Each row is followed by its class.
[  41 -198  -72    1   -8 -167  -74 -241  -72  225 -222   84  145  -36
   89   68 -169 -264  -36  232 -242  186   39  161  -75   93   -1   36
 -188 -408  417  211]  Veton
[  37   13 -109   76  109  -50    9   -4   39  211 -197  127  -35 -100
   89  -64  -93 -120   55  227  116 -201  -56 -248  203  109   21  223
   74  121   63 -243]  Veton
[-127  -67   59  -58  144  311 -119  129    2 -238 -207  -18 -189  -11
   13 -129  141   24   39 -215   18 -321 -188  -68    4  -46  146   31
  -27   59  138 -138]  Sego
[ 159  112  447  115   -2 -111   64  106 -199 -181    0   -2 -160 -103
   14  -36  226 -572  102  521  147  175  -87 -390  124 -173 -156  -45
  396  134   12  173]  Nikud
[-221  132 -466  -48 -100 -187  -40   16  -67  451  -91 -125  -66   37
   78  158 -134 -246  255  131  -93 -259 -467  265  195  114  131  184
  123 -166 -271  133]  Rit
[  56  -42  107  -81  114  -52  148  176  178   89  -82   61 -351 -117
  176 -153   74 -270 -102  207   36  -65 -210  -82   63   94  154   37
  221  129   20 -127]  Veton
[  61 -146 -182 -191  300   74 -178  163 -122  111 -192 -133 -381 -113
 -111  152  -38 -185  302  136  109  -31 -158  168   98   43   23  236
  144  -82 -184  -61]  geduf
[ -71  134 -363 -193  -44  133 -115   84  128  -14    6  -10  265   65
  -65 -156   59 -308  205   55  -99 -112 -151  171   82  -27  -18   95
   61 -279   96  -76]  Gige
[   4 -157  246 -535 -119  223  222  206  320   -5   39 -176  125 -138
 -403 -224 -482  157 -334  259   68  352 -141   80  130 -205  -16   27
 -254  372  -86   65]  Kebaz
[ 345   -6  139 -242  139   43  169   39  227  -47  262 -285  -47 -216
 -207  -75 -174   38 -291  202  112  120  281  -93  255   19   34   -3
  -25  204 -173 -119]  Gige
[-128 -300  396  267  138  292  184  325 -384  130   64 -225 -899  178
  -34 -141  -92 -205  179   49  121 -231  -25  347   53  156  413  148
   94  223 -264  -65]  Sego
[ -33 -212   82 -101  115   25  -65  -99 -299  451   75  -16 -167    1
 -154  186 -345  112 -137  340   -1  383 -302  -76  201 -122 -106  127
 -327 -187  104 -220]  Nikud
[ -39 -300  257 -277   -2  114   10 -272  -19  295 -241  -45  163 -166
 -155 -251  -82   61  -74  296   56    8 -144  274  272   71  -18  -52
 -394   35  402 -318]  sab
[-153  208  -75 -200 -208  -91  -72  171 -263  198 -173  -69 -181  106
   13 -263 -279   95   72  159  427  237  137   -6  296   41  -54  157
  -87  233    1 -230]  Veton
[-242  167 -536 -209   -7  484  -46  196    8   10 -229 -197   54 -110
 -219 -278  236 -420  199 -102 -239 -296 -400  -48  -34  111  134  -26
  -58   78 -282  -52]  Rit
[-272  -16 -208  139 -157   58  -87   91 -191  126 -179   74  224 -124
  -16   63  148 -270  192  149 -396 -159 -348  139   57  -39  -94 -227
 -160 -271  300  156]  Gige
[ -86  -74  -79  -38   97  -41   -3 -179  -54  517 -127 -140 -113  -39
  -22  291 -189   47   44  331  232  151  -50  -69  170   23 -137  204
 -135   -9    6 -139]  Nikud
[  -5  -83   48  123   90  162 -103  202   35  -59 -143  -56  -37  -75
  138   32  -29  106   14  -89  161 -250   83  -20    6  -79    7   42
  -47  -81   -5 -155]  Veton
[ -35  258 -472  -43 -223   64 -107    6  178 -421 -162   56  145  106
   -2  -11   84  -14  204  110  -90  322  160  192 -257  -12   41   55
  -61   86   44 -128]  Lezip
[  -5 -326   27 -150  184   56 -231 -181 -341  417 -140   60   12   30
  197  200 -120  -63  274  278  -38   42 -167  -40  137 -242 -307  436
  -93 -591  -60   21]  pon
[   0   53  -17 -280  245  230  -29 -308  119 -463  238 -293  -28 -110
   17  -72  152 -209  -86 -181 -232   56 -326  215  206   61   39  -69
 -123 -176 -273   98]  sab
[ -28  127 -286  150  109   37  -27   61  177 -162   54 -149   -8 -185
  115  523 -115   -4 -163  145   34 -134  393  255   36    6    4   18
 -344  -16  -17 -136]  pon
[  87   29   73 -197 -124  -23   67  187  -69  159 -219   40   64   -1
  131 -204  -16  -78  -14   67  115 -117  265   70  182   30   70   44
   25   70   65 -103]  pon
[ 252  -12  152   70   15   -4  136  303  -86  -59 -135  -65  -42  -77
  -33 -119  -52 -164   64  319   62   17  188 -166  235   39  -20  122
  152  122 -143 -136]  Kebaz
[  20    1 -156 -234  158  221  -41 -311  286 -172  221 -130  123  -98
   31   45   29 -304  -31 -223  -46  273 -395  203  -37  -19  -29   20
   -7 -179 -519   -4]  Sego
[ -46  -81  285  -67  155  272   24  -97   -1   21   16 -318   -6 -174
 -138   82 -106 -180 -120  424  -54  328 -361  144 -130 -163 -209   13
 -263    7  -39  185]  Nikud
[  47  -20   36 -208  170  -87  -32 -190 -299  289  -78   64  -82   23
 -139  -87 -241 -312  -42  618 -266   12 -382   52  152 -117  130  -30
   -3  -87  538  367]  pon
[  92 -221  135  144  209  210  -80   32 -348  203   54   29  -68   -9
  -13  102    6  -74  137   92    4 -208   74 -260  -38 -113  -39  101
 -126  -72    1 -141]  Kebaz
[  35 -268   25  -45  348   63    4  -80 -242  158  272 -126 -289   78
  -32  210 -119 -165  205  145  -33   53    2   -2   94   19 -166  390
  -26 -500 -449 -148]  Kebaz
[ 151 -108 -312 -196  100 -105 -168 -273 -188  414  -38 -131   27  -67
 -271  321  -54   62  298  257  -65   45  101  -52   58   41 -187  334
  -44 -465  -93 -108]  gebim
[-246  -11  -72   32 -298 -192   90  170  -46  -23 -185  204 -299  143
  343 -234  -89  -99   52  245  149  401  120 -193   43    2  -71  170
   10   81  -87 -184]  Kebaz
[ 107  -64 -245 -554 -160  226   -6  126  373  261 -442   39   82 -132
 -158 -275 -159  281   57   12  -89  127  -92  244  209   -7  134   31
   33   99  368  -52]  Kebaz
[   8  106 -207  328  -68 -143   86 -116 -187  301  237 -531  498  422
  272  229 -549  359   18  142  245  232  297 -214  534 -174 -237 -118
 -239 -283  111  121]  gebim
[-100 -114  -37  174  441   15   15  -19 -212  328  196 -199 -358  112
 -138  416   26 -248  119  155  -37 -343 -167   -9  130  130   15  178
   71 -252  195  173]  gebim
[  46    0   -5  -24   77   -1  101  -17  131  -48   10  -95  -64 -100
   53  -64    5 -169  -15  104    5  -13  -64  -95  125   59   -4   55
   79   44 -138  -75]  pon
[  -1 -252  175  545  -41 -246   21  127 -270  133  -52  -78 -469  390
  593 -112  -52   -4  419 -358  412 -432  419 -365  509  179  196  364
  497 -132  -95  -48]  Lezip
[ -94 -304   13 -125  114   80 -152   20  -95  633 -459  152 -113 -191
   62  -17 -248   48  134  204  191 -183 -204   83   14   -6  -29  310
  -81   28   67  -89]  Veton
[  32   76   71  -44  146  -97  -22   48 -164   76   46 -133 -112   90
  -94  369 -183  -57  -49  431   24  264 -176   23  124 -105 -113  208
  -96  -19  131  118]  sab
[  -6   16  -17 -122  188  458  -69  221   84 -209  -75 -207 -123  -53
    7 -144    7   87  -16 -302  217 -265  -30   -2  189  -33  216  -42
  -72   45 -130 -341]  gebim
[ 131  -45 -136   76   31  -58   81  -37  176 -325 -198   42  145 -164
  106 -293  294 -108  154 -105 -349 -491 -103   58  226  320  187   41
  139   82  -51 -243]  pon
[-109   35 -199  178   99   35  282   40  257  138 -113 -116 -469  -18
  237  -46 -108  -89   79  392  110  213   88  -36   49  162   -8  181
  167   59 -287 -137]  gebim
[-145   42  -75    1   48  175  128   42   53 -105    9  -86 -119  -54
  109  -63  181  -66  -80 -113  -34  -82 -206 -171  181  100   66  -93
  -67  204 -259 -143]  Veton
[  25 -201 -401 -160 -137  131  -99   -3   -7  347 -405 -230 -329 -232
 -125 -197    2 -143  380  289  203   82  163  -27  299  161   87   84
  -11  267   50 -303]  geduf
[ -39 -121   45   62  205  257  -97  167  190 -187  -73  -52  -73 -227
  161  -96  -51 -114  -96 -157   29 -235 -121  121  -53   53   94   47
 -238    1   51 -362]  sab
[ 178 -111  251 -174 -126  168   75  -47  186 -234 -190 -151   -4 -152
  -26  -52  136    7  -11  252 -128  201  -44  266  166  -54   79  -55
  -34  113  188   95]  gebim
[  78  -50    5 -271  -83   85 -285 -105  -15 -307    7  172  443  -89
 -127 -193   71 -352  -42  165 -162  187 -272  350   84 -280 -126 -115
   39 -324  187  396]  gebim
[ -42  169  -31   43  170    4  213  -92  221 -175 -181 -298 -342   63
  295  323 -150  -41  172  285  -72  392 -133  353   32  149   38  264
   69  -29 -282   80]  Nikud
[ 101  -59   17 -150   66  116  170  117  179   -2  -84  -37  -38 -219
   76 -211   73 -201 -107  137  -84    9  -57  163  100  142  116 -130
  -57  236  -79 -223]  Rit
[ -56   86 -294  141   18 -198   79   62   63 -199  159  -61  -36  125
   55  150 -288 -214  -14  277   68  449  124  -30  -58   64  -47   70
 -103  -22 -201 -181]  Veton
[ 170   49  197  392  213   79  -73  310   48 -301  304 -296 -361   55
  298  207 -106  -48   68  -70  274 -150    5 -213  -47 -219   96   94
  210   77 -121  -83]  pon
[  63   52  325 -130   41   60  165  149   89   84  -84 -184 -226    3
    0 -122   -6 -275  -16  434  309 -160 -146  -51  173  -50  249   66
  168  312   52 -150]  Gige
[-246   33  133    6  -90 -252  -98  -56 -390 -376 -117  153 -252  -61
    9   82 -117 -121  -78  373   -4  430    2  -17   68 -129 -152 -145
 -204  -51   89   85]  Sego
[  80 -258  286  142  -50 -246   -1  -97  -15 -182  -18  195 -194  -18
  113  171 -131 -277   66  716  -15  337  -34   58  -72 -170  -85  321
   35 -119   23    7]  Veton
[-130 -167   54   67   58  344 -139  312  -92  254 -249 -225 -221  -78
  170 -320   68   51   94 -290  222 -699  -30   83   66   75  191   77
  -97  220  120 -230]  Sego
[  79 -200 -255 -522  -91  184  -63 -222  245  502  -97   28   88  -10
 -225 -581  183  -55 -342   15 -134 -191 -300  130 -116   17  282 -105
  -13 -557  100 -208]  Kebaz
[ -44  158  172 -293 -329  -15 -221  248 -262 -282 -478  296  -89 -120
 -186 -484  163 -208  311  213  233 -202   88 -405  -90 -240  -19  211
  341   10  -68  -97]  Lezip
[-167  179 -396 -140 -310   31 -265  100  150  105  -63  -67  178 -144
   17   25  147 -395   52  104 -217  -72 -249  291 -362 -212 -181   83
   73 -581 -103  481]  Veton
[  40  -24 -157   99  231 -255  -32   34 -276  421  202   71   -7   67
 -116  501 -306 -115  110  341 -145  133 -206   84    4    9  -66   10
 -155  -91  384  -28]  Kebaz
[  19  157  -62   26  -19  214 -127   16   89 -304   97   55  307  -55
    6 -175  144 -109   92 -122  -77 -420 -220  -48  -10 -203  -12   23
  112   44 -152   27]  Sego
[-123   60 -294 -167  -20  145 -176  -65   69  182 -195  -28  231   -6
   18 -130   74 -220    1   78  -30 -103 -245  138   24  -99  -63   -1
   43 -403  117  232]  gebim
[-196   64   56  119  113  309  -91  124    6 -107 -217  -32 -285 -142
  334 -108  193  163  112 -346   12 -565  -37 -105   49   69   87   63
 -120   66  181 -242]  Veton
[-119 -119 -103   25   72  352 -125  185  202  -60 -127  -58   34   -1
  125 -126  154  242 -104 -260    6 -294 -135  -12 -187 -115   18   65
  -92 -110 -111 -173]  Nikud
[ -20  -11   91   85 -115 -199   -3  136 -119 -194  -26   75 -105   47
  233  -14 -139 -163   47  126  106  334  188 -100  -96  -35  -68  101
  -10   28  -77   -8]  gebim
[-115  142 -132  -52  -68  327   92  -78  102 -225 -347   28   10  -43
  191 -349  299  -45  160  -89 -128 -180 -340  -54  350  121  137   26
   24  311 -158 -174]  geduf
[  98  138  110 -179  209  -51   23   88  -10 -115  -61 -134 -447 -254
  -26  -41   43 -431   12  131  204  116 -312  -86  355  202   58  147
  253   60 -356 -216]  Veton
[ 150 -141   95 -271  287  245    4  130 -196  162   91 -290  103  -99
 -396  268 -355 -129  -29  400   44   25   31  -99  -59 -282  -75   19
 -324 -148  -84  -71]  geduf
[-235  149 -217 -282  -67  328 -270   26  -35 -106 -248 -110  -15  -25
 -111 -135  127 -261   23   49    9   73 -447  318   91 -113   72  -67
  -74  -67  226  252]  gebim
[-208  -74 -137  113  193  384  -41  188  139 -105 -141 -162   -7  -47
  -32 -152   59  -98 -194  -81   52 -256 -185  -36 -148  -31   76 -124
 -129 -150  -56  -51]  gebim
[ 135  -85 -165  148  236 -215  -68  -11  103  160  139   75 -191  -64
   33  353 -321 -170   12  406 -138   59   17  107 -214  -60  -67  301
   56 -223  170  123]  Sego
[-273   67 -303  151  136  335    0  146  257   49   24 -245 -234   38
   78   72  106   55  -94 -162  -10 -457 -187   63 -127   17  185  -42
  -89   16   48   33]  Kebaz
[ -13  -24    2 -124  -41   50  146   87  211  313 -349  227  -59  -49
  160 -416  122   64   13  -59  107 -301  -63 -270  114  177  126  241
  231  206  -92 -301]  Gige
[ -81   54   44  167    0  516 -101  258   78 -332 -110 -173 -148   26
  -24 -160  145  165  -22 -170  103 -206 -201 -109  172 -217   66   -8
  107  333  -13  168]  Sego
[ 241 -190  260  130   76 -214   13   42 -148  395  343   19 -117  -36
  -82  238 -412  -19   79  538   68   56 -107  -93   57 -239 -107  289
   67 -104   38  -57]  gebim
[  54 -103   63  128  222 -104   13   33 -417  108  142 -104 -267  138
   91    9 -127  -61  295   31   68 -266   96 -238  443  148   32  234
   30  194   51 -223]  Sego
